Below is a small trained network, with its code and all its weights. Each question gives an input and a target symbol and asks what happens when units are switched off, that is, made to give their printed mean instead of their output.

import numpy as np


def w(rows, s, z=0):
    codes = np.array(rows[::2]) - 128.0
    scale = np.full(codes.shape[1], s)
    scale[-1] = z or s
    return codes * scale


def f(y):
    return y / 2 * (1 + np.tanh(0.7978845608 * (y + 0.044715 * y**3)))


def softmax(a):
    e = np.exp(a - a.max(-1, keepdims=True))
    return e / e.sum(-1, keepdims=True)


def log_softmax(a):
    a = a - a.max(-1, keepdims=True)
    return a - np.log(np.exp(a).sum(-1, keepdims=True))


def net(x, mask):
    ids = ['αβδεζθμξπστφψ'.index(c) for c in x.split()]
    T = len(ids)
    res = E[ids] + P[:T]
    r = res
    for j in range(3):
        rows = slice(2 * j, 2 * j + 2)
        q, k, v = (r @ M[0][rows].T for M in (Q, K, V))
        z = softmax(np.where(np.tri(T) > 0, q @ k.T / 2**0.5, -1e9)) @ v
        o = O[0][rows]
        res = res + np.where(mask[j], z, o[:, -1]) @ o[:, :-1]
    y = f(res @ A[0][:, :-1].T + A[0][:, -1])
    res = res + np.where(mask[3:19], y, B[0][:, -1]) @ B[0][:, :-1]
    return log_softmax(res[-1] @ U[:, :-1].T + U[:, -1])


Q, K, V, O, A, B = {}, {}, {}, {}, {}, {}
E = w([
[154,94,65,173,110,42,221,164],'α',
[132,67,224,112,48,155,132,106],'β',
[50,142,110,182,52,251,102,147],'δ',
[64,215,94,52,144,90,133,153],'ε',
[100,92,155,53,65,184,187,108],'ζ',
[15,111,199,162,122,210,153,106],'θ',
[114,156,217,144,136,97,59,158],'μ',
[136,99,230,193,97,220,163,163],'ξ',
[110,63,113,78,176,152,69,151],'π',
[195,168,134,73,37,218,150,113],'σ',
[123,143,218,105,143,221,197,119],'τ',
[97,132,115,139,20,212,191,196],'φ',
[95,179,115,86,51,226,112,79],'ψ',
],0.014)
P = w([
[49,114,123,251,92,190,170,43],'0',
[72,105,133,184,84,189,185,91],'1',
[87,99,131,144,82,175,173,115],'2',
[94,91,145,123,81,157,161,138],'3',
[95,89,157,107,79,142,151,158],'4',
[97,90,160,93,82,135,145,173],'5',
[104,91,161,89,88,127,142,197],'6',
[109,91,168,81,85,122,123,214],'7',
[105,86,176,68,94,120,115,224],'8',
[104,94,179,59,100,114,113,241],'9',
[99,90,178,51,102,113,103,254],'10',
[111,95,183,56,86,115,109,244],'11',
],0.0053)
Q[0] = w([
[66,65,86,62,41,133,160,202],'h1',
[112,105,178,241,160,65,176,119],'h1',
[153,149,68,165,231,37,57,111],'h2',
[138,107,115,118,136,54,97,180],'h2',
[188,93,2,147,174,87,142,82],'h3',
[205,169,55,158,253,107,47,44],'h3',
],0.011)
K[0] = w([
[158,114,77,113,190,32,92,218],'h1',
[59,171,188,88,144,175,53,124],'h1',
[146,115,113,198,79,170,208,1],'h2',
[146,121,96,174,108,95,185,116],'h2',
[82,138,138,99,125,192,103,93],'h3',
[107,133,149,151,88,187,146,56],'h3',
],0.013)
V[0] = w([
[186,145,79,172,87,78,188,99],'h1',
[95,125,71,65,212,112,147,117],'h1',
[64,193,207,87,86,129,183,126],'h2',
[114,160,253,144,96,189,33,93],'h2',
[137,21,158,89,97,212,114,119],'h3',
[130,132,186,139,178,89,40,117],'h3',
],0.0073)
O[0] = w([
[97,103,68,73,44,131,165,65,145],'h1',
[101,161,133,111,107,254,172,173,122],'h1',
[59,189,139,171,134,113,195,101,220],'h2',
[93,97,164,195,18,161,129,64,152],'h2',
[92,47,45,120,173,136,63,109,173],'h3',
[109,90,155,94,16,149,136,134,2],'h3',
],0.0078,0.0044)
A[0] = w([
[132,157,115,241,158,88,186,147,172],'n1',
[52,156,73,166,163,118,29,121,4],'n2',
[130,230,130,87,114,143,213,165,155],'n3',
[201,168,96,34,95,146,154,36,96],'n4',
[81,118,2,142,91,142,166,113,89],'n5',
[141,104,152,165,192,111,104,155,195],'n6',
[67,205,177,133,113,144,144,92,146],'n7',
[69,157,125,112,191,164,143,120,240],'n8',
[166,133,165,92,163,44,99,122,213],'n9',
[95,108,171,170,57,151,129,108,230],'n10',
[171,167,70,84,154,40,160,137,69],'n11',
[69,94,94,122,106,117,165,113,103],'n12',
[55,85,89,89,123,83,143,74,107],'n13',
[109,200,9,130,104,102,76,88,196],'n14',
[63,85,100,119,94,146,165,127,65],'n15',
[116,86,131,101,180,182,69,164,238],'n16',
],0.0096,0.0038)
B[0] = w([
[87,122,119,188,139,112,106,167,185],'n1',
[195,152,160,105,93,114,92,248,147],'n2',
[188,111,114,147,171,114,130,163,214],'n3',
[103,52,149,136,129,135,194,127,176],'n4',
[148,107,100,124,111,118,85,130,195],'n5',
[103,117,141,141,92,156,135,113,175],'n6',
[127,181,141,111,139,130,117,113,221],'n7',
[117,140,109,109,178,156,128,122,217],'n8',
[102,151,160,95,91,124,98,159,158],'n9',
[164,129,158,98,103,136,163,148,254],'n10',
[121,164,138,94,88,122,189,130,172],'n11',
[122,119,124,140,145,91,84,124,184],'n12',
[125,127,142,118,167,82,103,89,189],'n13',
[143,163,66,160,92,157,156,74,160],'n14',
[136,122,139,128,139,105,76,134,196],'n15',
[106,86,93,110,117,155,144,142,204],'n16',
],0.013,0.0092)
U = w([
[92,117,65,228,117,77,140,158,223],'α',
[127,177,183,79,60,117,144,139,125],'β',
[154,187,92,127,95,162,74,99,170],'δ',
[115,185,88,103,129,88,151,90,16],'ε',
[147,66,169,125,162,52,130,102,86],'ζ',
[37,160,154,155,177,167,159,66,61],'θ',
[95,155,162,152,155,101,49,157,1],'μ',
[128,90,148,255,132,145,134,127,47],'ξ',
[83,123,98,93,187,94,58,79,175],'π',
[118,77,98,98,112,199,180,151,199],'σ',
[194,182,133,116,193,144,153,155,176],'τ',
[225,123,95,170,107,102,67,169,49],'φ',
[115,131,88,177,109,168,160,39,161],'ψ',
],0.0098,0.0029)

Each question gives the input, a string of symbols that net reads in full, and the target symbol t.
The units are the heads (2 rows each of Q, K, V and O) and the neurons (one row each of A and B). Each row of codes is followed by its name. A weight is (code - 128) times the scale printed after its matrix; where a second scale follows, it is the last column's (O, A, B and U).
mask holds one flag per unit, heads first, then neurons. A switched-off unit (its flag False) gives its mean, the last column of its rows in O or B, instead of its output. The means were averaged over made-up inputs and are rounded, as every weight is.
A unit's drop is (log p(t) with every unit on - log p(t) with that unit switched off) / (log p(t) with every unit on - log p(t) with every unit switched off).
The circuit of an input: a set's keep is (log p(t) with only the set's units on - log p(t) with every unit switched off) / (log p(t) with every unit on - log p(t) with every unit switched off). Starting from the 12 units with the biggest drops (on a tie, the unit counted first), units are removed one at a time, each time the one whose removal leaves the highest keep (on an exact tie, the one counted first), for as long as the keep stays at least 0.8.
circuit, biggest first: the units of the circuit, biggest drop first
most important unit: the unit with the biggest drop
k most important neurons: the k neurons with the biggest drops, biggest first
which heads matter: for each layer, one digit per head in row order, 1 if its drop is at least 0.15 and else 0, layers parted by /
input α μ σ μ ζ φ, target φ: most important unit	n5
input μ μ ξ ζ σ α α, target β: which heads matter	110
input δ ζ π π α π ξ, target ξ: which heads matter	101
input π δ π ζ π ζ μ σ μ, target β: which heads matter	001
input σ τ ψ σ ξ θ ζ δ ψ, target δ: which heads matter	011
input θ τ π β π τ ε, target τ: circuit, biggest first	[h1; n3]
input φ ξ α α α α, target ε: which heads matter	110
input α ψ α α β, target β: which heads matter	011
input ε ζ σ, target τ: circuit, biggest first	[n3; h3; h2]
input ψ α ψ θ τ σ π ψ ψ, target ψ: 3 most important neurons	[n14; n4; n2]
input α τ φ τ ψ δ ζ, target ζ: which heads matter	100
input θ ε τ π τ, target σ: circuit, biggest first	[h2; n16; h3; n13]
input ε ε α μ μ μ π θ, target θ: which heads matter	101
input ζ τ θ π, target σ: circuit, biggest first	[h1; n16; h3]
input σ ε ε π ψ ζ π μ ζ, target β: most important unit	h2
input φ ζ μ φ, target β: circuit, biggest first	[h3; n10; h2]
input ζ μ σ, target β: circuit, biggest first	[h2; h3; n10]
input β π ζ θ ε ζ ζ θ μ ζ ψ, target β: circuit, biggest first	[h2; h3; n10]
input θ π π μ δ, target β: which heads matter	011
input α π π ζ π ζ τ, target τ: 2 most important neurons	[n3; n4]
input δ τ ζ θ, target μ: most important unit	n2
input β φ ε, target τ: circuit, biggest first	[n3; h1; h3]
input μ τ ζ ζ φ π θ ζ π μ α δ, target δ: which heads matter	100
input ζ μ δ, target β: circuit, biggest first	[n10; h3; h2]
input ζ τ τ σ, target ψ: which heads matter	001
input ε μ τ, target β: circuit, biggest first	[h2; h3; n10]
input π α ζ π ψ, target ψ: which heads matter	100
input π π σ π α π ζ ψ σ, target σ: most important unit	n4
input μ ψ μ σ π ζ ψ, target σ: 2 most important neurons	[n16; n13]
